Each row has a class, written as a number after it.
[ 21  39 -20   1  28  34  20   0  18 -46 -44   5   9   7  13  12 -18   0
  15   2  23   8 -10  35   1   0  -2  36  71   9  -5 -53 -33]  2
[  4  44  -9 -32   1   4 -53 -26  23  23  21  21 -33  20 -41  16  17   7
 -56 -50   5 -37 -19  43 -22  12 -51  39  68 -29  -4  35 -48]  11
[ -35   20   38  -40   27   30   22  -30   41  -79   23  -67    7    5
  -52   19   56   28  -12  -41   23 -111   -1  -13  -32  -42  -39   10
   14   14   40   17  -25]  6
[ 61 -38   8 -10  81  12  16  -2  -1 -55 -40 -25 -10   9 -33  30  45  25
  -1  57   1 -39  28 -15   4 -38 -42  18  11 -26 -28   5 -23]  8
[ -8  17 -18 -18 -18  40  -1  -6  31   7 -16  16  39 -22  -8 -27 -29 -17
   0 -41 -35  19 -42 -38 -18   9  41  27 -26  35  37 -22  41]  2
[-45  45 -19   9 -47 -10 -17  13  31  18  -2 -35 -17   1 -24  15 -27 -35
  13   2 -26  71 -34 -21  -3  47  21  30  11   2  44 -30  16]  9
[ -8  26  -1 -53  18   7  11 -10  32 -14  42 -59  15  15 -27  -5  22  44
 -10 -47   4 -31 -26 -31 -27 -29 -67  17 -25  18  59 -17 -18]  7
[-85  22  55  18 -14   2  15 -18  25  11 -16 -37  -4  11 -58  48  38 -25
  13 -25 -43 -37 -69  -9  -9  14  33  37   8 -21  47 -72  51]  9
[-33  36  39   4  23  68  -9  -7  17  25 -71 -29 -15   4 -27  59  18 -50
  52   5 -48   0 -19  16  -7   0  44  55  52  26  35 -76  56]  6
[ 20 -12   2 -57  10 -17   7  10  48  17 -18  15   7  -9  -7  12 -14 -31
  29  34 -29  -6 -31 -41   4   0 -57   9 -34  29 -12 -15  27]  7
[ 62 -20   7 -14  83  19  14 -16 -12 -16 -38 -37 -21  20 -37  43  36  24
  -9  46   9 -50  18 -40  -1 -49 -44  14  25 -30 -20 -26 -41]  0
[ 14 -31   5 -44  12 -36   7 -27  42  20 -18   7 -10 -34 -30  10  -7 -28
  23   7 -19  -8 -26  -6   9  -8 -63 -13  25  21 -18 -51  11]  1
[-10  15   9 -21  -1 -48   8 -30  34  47  17 -22 -35  25 -49  10  29 -24
  37  47 -17  54   5 -31  16 -21 -20  35 -13  25  -4 -66  40]  12
[  9  31  12 -68  65 -13  22   7  22 -19   5 -40 -10  34 -39 -18  47  50
 -41 -19  -3 -33  -5 -49 -24 -39 -38  40  11  47  18  16   8]  8
[  6   9 -27 -25   4 -48 -14 -24  31  40  24 -30 -48  12 -19  19  11 -37
  30  57  -3  36  -4  -9  15  -5  -5  43  16  27  15 -47  34]  2
[ 15 -22  20 -49  -3 -20  19   6  37 -16 -18 -14 -19 -14  -9  20  -6 -29
  19   1 -19 -22 -23 -14   9 -21 -28  -3 -29  35  42 -52  29]  6
[ 15   5   2 -31  -2 -43  -4 -22  25  39  21 -27 -50  13 -28  18  15 -31
  25  44 -12  26 -11 -33  15 -11 -31  28  -4  12   2 -58  35]  0
[ 18  32 -21 -35  21 -20 -63 -15  13  41  14  13 -24  22 -34  10  11  14
 -42 -45   3 -12 -28  34 -28  11 -78  32  63 -23 -19  50 -53]  0
[ 13   0 -11 -20 -10 -45  -3  -3  40  43  22 -37 -45  12 -33  25  10 -45
  29  62 -19  41  -5 -41   8   6 -35  42 -17  19   5 -44  51]  7
[ 18  46 -20 -15   0  32  34  10  39 -54 -67   5   5  23 -18  28 -22  -4
  11  -9   1  -1  -8  -1  -1 -11 -32  28  59   2  -8 -74 -31]  5
[-40  63  21 -78   8 -21  81 -16  53  -7   0 -21  21  -3 -29   1  27  44
 -19 -58 -10 -64 -28 -28  -5 -21 -66 -32  28  33  41 -52 -22]  1
[ -4 -27   6 -40 -23 -56  11 -15  46   8  -8  18  -2 -33 -17   1 -19 -32
  16   1  -6 -17 -41 -24  14  -4 -52 -35  14  27 -13 -60  11]  1
[  5  18  -4 -38  -8 -30  -3 -29  39  40  27 -26 -54  13 -33  26  20 -30
   8  43 -12  24   3 -21  14  -8 -31  45  13  13  11 -66  29]  11
[  2  43  21 -10  31  27  49   0  32 -47 -47  -8  19  23 -16  14   0  -1
  14  10   1  -3 -19   2   9 -10 -23  22  28   0 -15 -71 -38]  9
[ 10   1 -14 -37 -22 -51  -2 -11  40  39   0 -33 -59  15 -41  40  15 -35
  29  49 -22  32  -2 -23  18 -17 -35  41   2  10  13 -67  52]  5
[ -7 -10  24 -39   0 -28  21 -10  39  -1 -19 -15 -26 -14 -17  48   1 -35
  31   6  -7 -35  -9 -12   9 -24  -6   5  -1  31  39 -53   0]  6
[-24  27  11 -38   3  -6  72 -11  48  -9  29 -84  14  32 -46   6  39  38
 -12 -20 -27 -79   3 -33 -10  -4 -28 -37 -38  34  75 -33   3]  9
[ -1  13 -15 -47  -1 -55   3 -34  49  43  22 -29 -48  -3 -51   7  16 -35
  22  37 -15  49  -8 -30  19  -5 -53  16  25  23 -10 -64  26]  1
[ 17  45   4 -19  18  49  34   9  31 -57 -52 -11  -6  10  -2  24  -3  -5
  17 -21  14  10 -12  17  -1 -11  -7  36  45  11  18 -65 -28]  6
[-49   2 -12  44  20  40   9  17 -53  50 -61 -76  15   5  27  36   7   4
  11 -12 -46  42 -28 -42 -16 -18  71  -2   4  -7  71 -69  69]  10
[ 57 -31  -3 -16  68  20  -9   9  20 -20 -41 -15   0  18 -40  37  29  20
   2  57  18 -17   3 -38  -6 -13 -63  43  14 -24 -34 -16 -27]  7
[  7  -8  16 -47  -6 -16  19  -4  36   3 -33  42   0  -4   1  28  -7 -27
  -2  25 -13 -35 -31 -17  16  -9 -54 -14  -4  -3 -10 -71  -7]  11
[  4   1  12 -70  -4 -13  12 -11  48  12 -25  22 -24  -9  -8  30  -4 -30
  -4  25 -12 -13 -14 -26  12  -8 -44  10  -5  10   5 -54  -5]  11
[-33  30  -6  29  -1  70  -1 -11  -2  28 -43 -12  38   5 -18  -3  -3 -20
  47  12 -45  74  16 -28  -9   8  55  17  -9  19  -4 -30  42]  12
[ 25  44   7  -4  31  35  31   5   9 -30 -63  16   8  15   1  23 -16   8
   8 -12  11  -3 -18   7  -2  -8 -28  21  65  -7 -15 -80 -51]  0
[ -5  39 -26 -51   9  -5 -66 -10  23  16  18   1 -25  15 -26  -6  13   2
 -39 -53  -2   0 -37  42 -41   5 -65  29  53   6 -17  32 -26]  3
[ 17 -25 -10 -37  -5 -53  27  -2  42  -2 -25  22  -2 -20  21  26 -25 -28
  19  19   5 -27 -20  15  13  -2 -29  -9  11  31  11 -54  -2]  2
[  5  45  17 -11  24  47  23   8  25 -63 -51   0   3  10 -10  27  -6  -2
  22 -15  16   1  -9  14   4 -13  -2  39  46  10  15 -67 -40]  6
[ -9  29  -2 -33   4 -20 -72  -8  37  31  24   8 -18  13 -38 -13  18   6
 -68 -54   1 -18  -1  35 -29  20 -75  49  46  -6 -12  74 -30]  4
[-13 -12  20 -58   2 -32  16   4  36   8 -21  -6 -14 -30  -7  27  -2 -19
  18  19 -22 -17 -20 -23  -7 -17 -38  -1 -12  36  15 -64  24]  3
[-32  31  29 -45  23 -29  23 -21  45 -32  49 -47  -3  23 -52 -24  19  25
 -21 -55 -24 -27   5 -29   2 -31 -41  55 -22  44  46 -37  22]  4
[ -9  36 -24 -53  10 -15 -57  -5  23  16  17   5 -28  13 -30  -5  17   5
 -49 -54  -3   4 -29  37 -42  10 -64  34  48   5 -20  37 -26]  3
[ -4  34 -24 -44  14 -21 -67 -30  31  39  22   9 -27   0 -53  -5  17   9
 -38 -53   7   6 -25  51 -23  21 -91  14  87 -15 -21  48 -54]  1
[ -2  45  18  13  14  32  45   0  10 -48 -62  14  18  24 -11   6  -4   4
  16 -12   4  29 -11   9   5 -18  -5  25  38  -5 -16 -86 -24]  12
[ -3  29   5 -27  12   3 -66  -5  20  -1   9  -2 -31  12 -47  12  20  -1
 -40 -64   2 -25 -27  57 -31   6 -54  47  53  -9  16  52 -32]  6
[ -6  21 -23  23  -1  52 -36   8   4  52 -25 -23  47  -1  21  -4 -15  -1
  16  -7 -30   6   5 -22 -15  23  43  12  37  34   0  18  47]  4
[-39  53  19 -42  46 -36  57  -4  11   6  28 -34   8  14 -30   2  26  43
   0 -19 -17 -40  15 -27 -13 -33 -37  -2  -1  49  42  -5 -23]  8
[ 12  40  16   3  27  31  36   7  25 -33 -47 -11  14  24 -14   6  -6   2
   9   6   5   5 -18   7   1  -2 -11  28  41   8 -11 -68 -30]  9
[ -1   9 -15 -39   3 -53   1 -38  45  46  25 -35 -47  -3 -51   8  19 -34
  29  39 -15  52  -1 -23  19  -7 -55  16  26  21 -10 -67  25]  1
[-16  71  19 -56  16   3  60 -28  56 -45  12 -52   5  11 -50  -7  28  35
 -10 -29  -5 -50   3 -36   5 -31 -43   5  45  41  30 -52 -10]  1
[ -4  45 -16 -43  -2  -2 -64 -17  25  14  26  21 -35  15 -34   4   5   5
 -58 -53  10 -20 -25  39 -25  17 -60  43  67 -20  -3  46 -50]  11
[ -7   4  32 -55  14 -25  29 -11  33  44 -33  -4 -19 -10   0  16   3 -20
  13  23 -24 -13 -13 -36  11 -37 -13   0 -21  35  31 -55  30]  10
[-29  39  45 -63   8 -12  25   5  46 -51  17 -12 -14   7 -28  -8  24  33
 -35 -17   6 -48  14 -11  13  -6 -68  15 -23   4  43  -3 -27]  4
[  4  12   7 -36  -1 -33 -13 -14  38  15  22 -41 -57   9 -42  22  22 -42
  26  37 -11  35   1 -20  14 -20 -18  49 -11  28  25 -44  36]  6
[  9  44   8   7  27  38  24  -7  16 -36 -54  17  30  27  -9   2   1  19
  29 -11  14  36 -15  17   2 -19 -13  38  52  -2 -32 -78 -28]  12
[-58  68  20 -83  33 -44  50 -24  43 -23  42 -21 -27   2 -66  -8   7  27
   2 -54 -24 -19 -11  -7  13  -9 -75   2  16  41  50 -31 -29]  1
[ 12  44 -11 -21  -5  24  28  14  35 -49 -69  10  10  15 -10  33 -21   2
   7 -20   3   6 -15   7   1 -14 -34  34  56  -5  -2 -74 -30]  5
[ 19  32   3  -4  31  33  36   2  30 -41 -48 -16  20  23 -10   8  -1   1
  13   9   3  -6 -26   3  -2  -3 -19  19  42   4 -22 -55 -25]  9
[ -4  56  14  -4  15  27  26  -9  28 -37 -51  25  25  24 -16   3  -7   8
  25 -10  16  28  -7   6   2 -18 -16  33  49  10 -28 -71 -44]  12
[  3  32  -4 -39  14   0 -59  -4  24  -7  11  -1 -34  15 -41   9  12  -2
 -43 -68   9 -12 -19  51 -28   2 -49  48  49  -1  15  53 -43]  6
[ -8  39   7 -44  34  14  71 -34  18 -24  32 -26  24  24 -19 -28  27  47
  22 -40   0 -32  -3 -19  -6 -45 -17 -15 -23  36  12 -12  -5]  12
[  1  23   3 -31  24 -31 -63  -8  11  21  19  27 -31  13 -39   3  24  15
 -39 -47   5 -19 -21  62 -25   8 -57  40  60 -11  -9  66 -44]  8
[ -1  57 -15 -18  15  25  65 -25  25 -28  18 -29  33   9 -14  10  20  32
  12  -7 -14 -65  12 -28  -9  -5 -33 -26  12  -3  -8  25 -27]  0
[-55  30  34  65 -53  52  23   9 -36  31 -47  18   9 -24  23  68 -18 -12
   8 -35 -15 -41 -25  16   2  30 114  -8  52 -31  59 -67  22]  11
[  3  68 -11 -52  -7 -29  39 -28  54 -13  23 -23   7  20 -34   3 -14  10
  -2 -40 -18 -48 -31 -50  -8 -28 -63  -3  13  27  29 -54 -39]  0
[ 51 -20  24 -21  76  -3  19  -7   9 -52 -34  -7 -16  -1 -36  37  41  29
   5  54  10 -37  25 -10  12 -40 -43  35  16 -31 -25  -2 -42]  8
[-14  12   5 -30   8 -42  -4 -38  36  45  18 -38 -56   7 -33  16  21 -35
  27  48 -10  42   0 -36  14 -30 -10  45  -6  17  12 -51  37]  10
[-44  35  10 -15  -1  33 -41   3  30  83 -37 -11  -4   8 -17  25  13 -19
  37  14 -23  66 -41   8  -8  45  34  54  32  13  18 -38  36]  9
[ 64 -25  15 -17  79  -2   9  -1   2 -60 -39 -20 -21  13 -28  37  41  31
   7  63  21 -41  16  -6  14 -43 -46  27  31 -28 -23 -20 -40]  8
[-52  33 -24   1   1  19 -19  19 -20  45 -67 -58  22   7   8  69 -11   4
   5 -36 -31  34   0 -37 -20 -32  59  42  50  17  58 -40  16]  5
[ 72 -28 -14   6  61  16   6  13   9 -48 -36 -27   8  21 -35  44  18  29
   4  65  17 -36  20 -50   9 -20 -39  28  12 -31 -30  -6 -38]  7
[  4   4   3 -64 -17 -21  16   3  47   2 -17  18  -7  -9  -1   9 -21 -23
 -11   5 -24 -22 -36 -33   4   0 -61  -7 -11  22  19 -57  15]  11
[-70  18  44 -18 -20  -5   7 -14  34  23 -10  -1   5  -6 -30  52  35   9
  47   0 -16   4  -9  -7  13   8  47  28 -13   0  66 -76  12]  8
[ 75 -27   1   1  64  11  25 -18  11 -44 -30 -33 -11   9 -49  38  30  26
   2  61  13 -49  21 -49   3 -34 -58  20  21 -37 -34 -31 -36]  0
[-21   2  13  48 -31   7 -23   2 -21  30  -8 -41   3  10  14  31   6  -8
  39   9   3   6 -77  -3  12   1  70   4  21 -27  36 -78  43]  9
[  4 -27   7 -65   0 -70  17 -14  48  31 -26  10 -27 -23 -19  20  -5 -30
   7 -12 -17  22 -48  -1  17 -13 -71  -3  20  17   5 -99  17]  1
[ 66 -28 -10  -4  57  11  25   1  30 -32 -29 -44 -18  22 -53  52  26  23
  13  64  25 -37  28 -59   1 -13 -26  43  23  -9 -11 -30 -24]  7
[ 62 -26   7   7  53   1  -7  -2  15 -35 -14 -30   1  11 -27   6  24  25
 -15  52  18 -49  33 -29  10 -28 -54  31  27 -12 -40  -1 -12]  4
